Input:
[[131 133 144 101]
 [126 110 114 129]
 [130 121 111 129]]
Output: 129

Input: [121 137 110 156]
Output: 156

Input:
[[135 117 117 124 116 124 136]
 [132 125 128 144  98 111 116]
 [130 136 142 148 103 106 120]]
Output: 120

Input: [130 124  98 133]
Output: 133

Input: [112 111 104 141 119 120 147]
Output: 147

Input: [110 146 147 145 103 134 131]
Output: 131

Input:
[[124 129 115 138 142 149]
 [135 131 107 140 146 125]]
Output: 125

Input: [129 119 126 153]
Output: 153

Input:
[[132 104 149 108 102 105 136]
 [128 120 149 124 116 120 125]]
Output: 125
---
Q:
[[141 114 126 129 109 145]
 [136 141 148 105 153 106]
 [132 120 109 134 112 143]]
A: 143

Q:
[[111 126 121 113]
 [137 132 130 103]
 [151 116 110 146]]
A: 146

Q:
[[115 129 126 130 126 130 114]
 [132 128 128 127 129 127 121]
 [ 98 125 126 135 129 136 123]]
A: 123

Q:
[[133 127 124 130 115 113 144]
 [136 118 124 121 139 113 139]
 [128 130 126 130 127 106 145]]
A: 145

Q:
[[111 152 120 142]
 [115 136 115 119]
 [128 111 128 148]]
A: 148

Q:
[[113 136 116 134]
 [152 114 143 118]
 [147 125 144 106]]
A: 106
---
124,129,120,121,121,101,121
120,127,131,136,132,132,126
127,125,120,134,125,140,126
-> 140, 136

155,117,110,151 -> 155, 151

112,127,123,124,155,125
113,108,122,123,139,105
121,129,126,122,141,121
-> 155, 141

124,103,110,133,140 -> 140, 133

131,130,134,126,127,128
131,127,132,122,127,127
109,105,145,99,115,127
-> 145, 134

134,122,127,101,128,146 -> 146, 134
---
array([[110, 122, 112, 128, 125],
       [122, 129, 127, 134, 125],
       [124, 155, 126, 136, 134]]) value 126

array([[121, 140, 133, 123],
       [145, 156, 113, 147],
       [121, 112, 143, 115]]) value 143

array([[106, 103, 129, 150, 157, 145],
       [101, 133, 123, 108, 146, 151],
       [110, 104, 136, 134, 153, 135]]) value 136

array([[118, 116, 143, 139],
       [124, 153, 117, 155],
       [145, 138, 132, 144]]) value 132

array([[131, 128, 157, 148, 154],
       [133, 128, 137, 132, 134],
       [149, 128, 140, 143, 149]]) value 140

array([[143, 135, 127, 114],
       [150, 142, 123, 123],
       [115, 113, 127, 136]]) value 127
---
Q:
125	119	150	121	142	115
146	130	137	109	117	146
152	126	140	105	115	151
A: 126

Q:
140	148	108	112	120	143	141
125	119	104	152	127	114	150
125	137	115	129	123	117	117
A: 137

Q:
122	111	115	129	123
111	107	111	114	111
137	104	120	121	125
A: 104

Q:
141	104	140	123
130	129	125	124
121	153	108	121
A: 153

Q:
108	147	128	120	139	120
128	144	113	127	117	147
152	119	128	108	151	111
A: 119

Q:
130	145	138	121	124	141	112
133	138	137	130	114	151	118
136	121	128	113	138	104	126
A: 121

Q:
125	140	116	120	127
129	126	107	121	120
125	136	114	115	139
A: 136

Q:
133	125	146	118
145	138	125	114
122	111	135	105
A: 111

Q:
110	114	138	128
129	118	143	110
105	120	146	112
A: 120
---
[[118 109 128 122 112 101 112]
 [115 155 105 143 132 148 140]
 [ 99 152 117 113 134 147 111]] >> 134

[[141 103 139 137 118 141 109]
 [137 115 134 133 119 137 121]] >> 119

[[123 104 128 128 157]
 [116 110 131 116 128]
 [150 112 138 102 133]] >> 138

[[112 114 108 111 139 125 115]
 [106 108 112 110 129 115 107]
 [130 119 124 120 113 117 126]] >> 113

[141 128 102 146 144] >> 102

[[ 99 104 109 110 142 144 142]
 [133 132 115 139 118 116 119]] >> 118

[127 157 151 152] >> 157

[115 150 157 155 138 106] >> 155
---
array([133, 145, 150, 131, 132]) => 132, 133

array([118, 143, 128, 127, 152, 114]) => 114, 118

array([[157, 121, 133, 153, 152, 131, 153],
       [154, 118, 138, 144, 135, 112, 153],
       [142, 140, 142, 144, 147, 127, 151]]) => 153, 142

array([[128, 125, 129, 129, 112, 129, 127],
       [131, 130, 128, 127, 120, 126, 128],
       [127, 127, 128, 126, 157, 129, 127]]) => 127, 127

array([117, 126, 106, 102, 147]) => 147, 117

array([[139, 147, 146, 130],
       [149, 149, 143, 104]]) => 130, 149

array([[121, 131, 131, 131, 120, 134, 132],
       [144, 114, 113, 114, 144, 115, 114],
       [151, 110, 110, 110, 151, 114, 110]]) => 132, 151
---
[[124 129 116 144 112 134]
 [127 137 129 134 142 138]
 [125 145 106 139 105 128]] --> 124

[[131 122 144 135 129 135 126]
 [129 128 145 129 132 134 132]
 [ 98 148  99 132 133 138 135]] --> 131

[[117 125 141 125 145 129 129]
 [120 144 102 114 116 111 125]
 [116 132 132 120 137 127 126]] --> 117

[[122 110 134 130 144 141]
 [137 157 121 133 124 127]
 [128 128 113 132 115 125]] --> 122

[[137 118 131 115 137 134 116]
 [154 128 113 127 119 119 120]
 [132 137 125 156 123 125 146]] --> 137

[[121 128 142 111 135 118 138]
 [114 121 120 130 125 136 132]
 [107 117 101 116 128 126 100]] --> 121

[[143 119 144 114 103 152 112]
 [114 128 116 117 126 133 120]
 [133 124 140 115 112 144 117]] --> 143

[[115 149 137 127 113]
 [107 133 108 109 109]
 [116 156 110 124 106]] --> 115

[[131 144 123 131 155 103 119]
 [135 123 129 128 124 127 130]
 [125 124 143 129 128 130 127]] --> 131
---
[106 115 102 148 130] --> 148, 102

[[118 121 126 154 128 132]
 [128 128 130 128 129 127]] --> 154, 118

[123 141 121 113 153] --> 153, 113

[104 137 128 134 113 143] --> 143, 104

[147 153 152 121] --> 153, 121

[[113 150 135 106]
 [101 144 124 140]
 [128 144 112 131]] --> 150, 101

[158 110 143 137 133] --> 158, 110

[[122 130 128 117]
 [123 140 136 107]] --> 140, 107
---
[[137, 122, 104, 128, 135, 129, 137],
 [128, 131, 122, 147, 132, 124, 128],
 [126, 147, 114, 130, 124, 135, 143]] >> 137

[[139, 132, 117, 121, 144],
 [138, 119, 121, 125, 124],
 [103, 117, 148, 149, 119]] >> 144

[[153, 140, 155, 141, 112, 123, 143],
 [113, 105, 118, 132, 134, 135, 123],
 [108, 123, 109, 121, 124, 130, 113]] >> 143

[[135, 102, 129, 135, 104, 138, 129],
 [112, 129, 132, 104, 108, 107, 109],
 [134, 101, 133, 121, 145, 138, 128]] >> 129

[[127, 132, 125, 153],
 [145, 102, 116, 121],
 [131, 144, 128, 115]] >> 153

[[108, 118, 118, 133],
 [156, 150, 141, 118],
 [148, 142, 111, 128]] >> 133

[[135, 120, 119, 153, 143],
 [153, 120, 125, 112, 142],
 [151, 120, 108, 121, 135]] >> 143
---
[140 116 122 141 106 100]: 140, 100

[111 109 126 156 126 108 152]: 111, 152

[103 131 111 109 128]: 103, 128

[152 140 127 149 135]: 152, 135

[151 150 105 151 106 104]: 151, 104

[153 141 128 156]: 153, 156

[138 105 133 116 145]: 138, 145

[[129 158 141 121 125]
 [134 120 103 129 134]]: 129, 134
---
[[109 135 153 103 120 154 148]
 [128 127 148 122 117 146 146]
 [142 123 123 143 128 126 122]] ==> 123

[[130 102 110 111]
 [129 118 128 123]
 [128 144 130 139]] ==> 130

[[114 129 128 137 131 134]
 [ 98 122 125 149 143 141]
 [122 130 129 132 128 131]] ==> 129

[[102 117 118 106 150 107 152]
 [102 116 118 106 151 107 152]
 [115 125 152 110 113 110 119]] ==> 152

[[149 126 127 128 118]
 [123 114 131 147 140]
 [140 120 121 137 118]] ==> 121

[[115 101 105 141 147 144]
 [107 108 110 144 130 139]
 [100 122 123 136 139 149]] ==> 123
